Below is a small trained network, with its code and all its weights. Each question gives an input and a target symbol and asks what happens when units are switched off, that is, made to give their printed mean instead of their output.

import numpy as np


def w(rows, s, z=0):
    codes = np.array(rows[::2]) - 128.0
    scale = np.full(codes.shape[1], s)
    scale[-1] = z or s
    return codes * scale


def norm(h):
    return h / np.sqrt((h * h).mean(-1, keepdims=True) + 1e-5)


def f(y):
    return y / 2 * (1 + np.tanh(0.7978845608 * (y + 0.044715 * y**3)))


def softmax(a):
    e = np.exp(a - a.max(-1, keepdims=True))
    return e / e.sum(-1, keepdims=True)


def log_softmax(a):
    a = a - a.max(-1, keepdims=True)
    return a - np.log(np.exp(a).sum(-1, keepdims=True))


def net(x, mask):
    ids = ['ΛΞΠαβγδεζημστφψω'.index(c) for c in x.split()]
    T = len(ids)
    res = E[ids] + P[:T]
    u = 0
    for l in range(2):
        r = norm(res)
        for j in range(2):
            rows = slice(3 * j, 3 * j + 3)
            q, k, v = (r @ M[l][rows].T for M in (Q, K, V))
            z = softmax(np.where(np.tri(T) > 0, q @ k.T / 3**0.5, -1e9)) @ v
            o = O[l][rows]
            res = res + np.where(mask[u + j], z, o[:, -1]) @ o[:, :-1]
        u += 2
        y = f(norm(res) @ A[l][:, :-1].T + A[l][:, -1])
        res = res + np.where(mask[u : u + 8], y, B[l][:, -1]) @ B[l][:, :-1]
        u += 8
    return log_softmax(norm(res)[-1] @ U[:, :-1].T + U[:, -1])


Q, K, V, O, A, B = {}, {}, {}, {}, {}, {}
E = w([
[102,36,101],'Λ',
[66,82,142],'Ξ',
[83,162,160],'Π',
[237,225,119],'α',
[184,230,114],'β',
[72,75,115],'γ',
[98,196,177],'δ',
[57,107,132],'ε',
[120,94,66],'ζ',
[107,110,118],'η',
[98,5,83],'μ',
[111,44,135],'σ',
[92,95,114],'τ',
[75,147,102],'φ',
[78,73,117],'ψ',
[208,127,99],'ω',
],0.013)
P = w([
[143,98,135],'0',
[180,115,91],'1',
[49,229,62],'2',
[157,109,124],'3',
[115,96,177],'4',
[58,170,45],'5',
[170,111,110],'6',
[102,91,190],'7',
[67,169,6],'8',
[167,113,115],'9',
[109,92,183],'10',
[63,107,47],'11',
[177,115,104],'12',
[154,100,140],'13',
],0.014)
Q[0] = w([
[158,123,7],'L0H1',
[130,111,159],'L0H1',
[161,187,207],'L0H1',
[160,68,158],'L0H2',
[157,102,178],'L0H2',
[14,111,153],'L0H2',
],0.011)
K[0] = w([
[176,82,171],'L0H1',
[112,1,182],'L0H1',
[162,201,184],'L0H1',
[178,72,118],'L0H2',
[204,102,117],'L0H2',
[116,148,164],'L0H2',
],0.0093)
V[0] = w([
[184,128,186],'L0H1',
[160,237,193],'L0H1',
[50,118,207],'L0H1',
[175,48,49],'L0H2',
[254,106,177],'L0H2',
[140,134,84],'L0H2',
],0.0069)
O[0] = w([
[181,149,161,89],'L0H1',
[119,179,76,2],'L0H1',
[78,134,168,107],'L0H1',
[46,77,227,194],'L0H2',
[95,201,222,82],'L0H2',
[99,2,44,144],'L0H2',
],0.0081,0.0048)
A[0] = w([
[33,167,47,204],'L0N1',
[219,43,114,183],'L0N2',
[110,66,115,178],'L0N3',
[68,142,121,254],'L0N4',
[62,137,8,214],'L0N5',
[121,254,132,194],'L0N6',
[86,71,106,154],'L0N7',
[146,112,188,133],'L0N8',
],0.0089,0.0032)
B[0] = w([
[246,134,43,219],'L0N1',
[112,106,255,233],'L0N2',
[175,8,116,234],'L0N3',
[169,44,64,200],'L0N4',
[167,24,87,254],'L0N5',
[176,121,145,161],'L0N6',
[83,182,78,230],'L0N7',
[124,111,95,155],'L0N8',
],0.0078,0.0049)
Q[1] = w([
[129,160,206],'L1H1',
[4,52,91],'L1H1',
[233,61,18],'L1H1',
[237,10,255],'L1H2',
[86,125,73],'L1H2',
[94,98,214],'L1H2',
],0.0074)
K[1] = w([
[11,124,139],'L1H1',
[154,165,222],'L1H1',
[81,86,44],'L1H1',
[117,128,186],'L1H2',
[111,112,158],'L1H2',
[251,2,179],'L1H2',
],0.0076)
V[1] = w([
[92,147,73],'L1H1',
[70,167,111],'L1H1',
[119,46,120],'L1H1',
[50,56,74],'L1H2',
[200,97,106],'L1H2',
[55,245,110],'L1H2',
],0.012)
O[1] = w([
[136,64,221,109],'L1H1',
[219,138,235,83],'L1H1',
[136,168,180,200],'L1H1',
[184,108,79,176],'L1H2',
[85,202,181,163],'L1H2',
[147,2,210,7],'L1H2',
],0.0052,0.012)
A[1] = w([
[193,36,51,161],'L1N1',
[218,29,58,133],'L1N2',
[204,73,244,67],'L1N3',
[115,141,245,1],'L1N4',
[184,10,131,184],'L1N5',
[48,103,156,126],'L1N6',
[109,251,68,238],'L1N7',
[143,173,254,160],'L1N8',
],0.0091,0.0022)
B[1] = w([
[93,66,148,254],'L1N1',
[76,154,144,242],'L1N2',
[81,156,160,131],'L1N3',
[60,200,90,134],'L1N4',
[173,206,141,214],'L1N5',
[162,255,194,168],'L1N6',
[95,52,165,181],'L1N7',
[139,108,25,153],'L1N8',
],0.0071,0.0067)
U = w([
[136,105,161,198],'Λ',
[109,138,141,2],'Ξ',
[170,95,5,128],'Π',
[200,143,153,142],'α',
[208,155,121,130],'β',
[131,85,129,35],'γ',
[197,137,110,121],'δ',
[86,109,66,152],'ε',
[154,75,143,67],'ζ',
[131,180,188,69],'η',
[190,30,179,101],'μ',
[134,145,178,237],'σ',
[125,128,153,47],'τ',
[128,96,41,159],'φ',
[150,96,150,71],'ψ',
[66,217,80,163],'ω',
],0.015,0.0043)

Each question gives the input, a string of symbols that net reads in full, and the target symbol t.
The units are the heads (3 rows each of Q, K, V and O) and the neurons (one row each of A and B). Each row of codes is followed by its name. A weight is (code - 128) times the scale printed after its matrix; where a second scale follows, it is the last column's (O, A, B and U).
mask holds one flag per unit, layer by layer, with each layer's heads first. A switched-off unit (its flag False) gives its mean, the last column of its rows in O or B, instead of its output. The means were averaged over made-up inputs and are rounded, as every weight is.
A unit's drop is (log p(t) with every unit on - log p(t) with that unit switched off) / (log p(t) with every unit on - log p(t) with every unit switched off).
The circuit of an input: a set's keep is (log p(t) with only the set's units on - log p(t) with every unit switched off) / (log p(t) with every unit on - log p(t) with every unit switched off). Starting from the 12 units with the biggest drops (on a tie, the unit counted first), units are removed one at a time, each time the one whose removal leaves the highest keep (on an exact tie, the one counted first), for as long as the keep stays at least 0.8.
circuit, biggest first: the units of the circuit, biggest drop first
most important unit: the unit with the biggest drop
top k neurons: the k neurons with the biggest drops, biggest first
top k neurons in layer l: the k neurons of layer l with the biggest drops, biggest first
which heads matter: for each layer, one digit per head in row order, 1 if its drop is at least 0.15 and else 0, layers parted by /
drop of u: that unit's drop, to one decimal
input ε σ ψ Ξ Λ φ, target Π: circuit, biggest first -> [L0N1]
input η τ γ Ξ η ω ω τ η τ β, target ω: top 3 neurons in layer 1 -> [L1N1, L1N8, L1N5]
input μ ε ψ μ ω Π η τ, target ω: circuit, biggest first -> [L0N5, L1H2]
input Λ Π ε ω ψ, target ω: top 3 neurons -> [L1N6, L0N5, L1N1]
input ψ ω δ ω τ, target ω: which heads matter -> 00 / 00
input ψ μ ω ω σ δ η δ ω γ α, target ω: top 3 neurons -> [L0N3, L0N5, L0N1]
input ω η δ δ β, target ω: top 4 neurons in layer 1 -> [L1N8, L1N5, L1N6, L1N4]
input η β Π η μ σ ω β β β δ, target ω: top 3 neurons -> [L1N1, L0N3, L0N5]
input η ζ ψ, target Π: which heads matter -> 00 / 00
input ε Ξ ω ω Π δ τ δ ζ α η, target ω: top 4 neurons -> [L0N1, L1N6, L0N5, L1N1]
input μ φ β ω γ β β η ζ σ ω, target ω: top 2 neurons -> [L0N1, L1N8]
input Π ω Π η δ, target ω: top 2 neurons -> [L1N1, L1N8]
input μ Λ γ α β δ Λ η ω δ η, target ω: top 2 neurons -> [L0N1, L1N6]
input β μ μ ω σ η ω ψ, target ω: most important unit -> L1N6
input ω σ η τ φ ψ ω β μ ψ Ξ, target ω: top 2 neurons -> [L1N6, L1N1]
input α μ Λ η μ φ, target Π: drop of L0N1 -> 0.2
input Ξ η η γ μ ω η ε ω ω α, target ω: drop of L0N1 -> 0.4
input Λ ω η Ξ Π Ξ Ξ Ξ, target ω: drop of L1N7 -> 0.2
input σ ω β ω ζ, target ω: top 3 neurons in layer 1 -> [L1N6, L1N1, L1N7]
input ε γ σ, target Π: most important unit -> L0N1
input γ ω α Π ω, target ω: drop of L1N1 -> 0.1
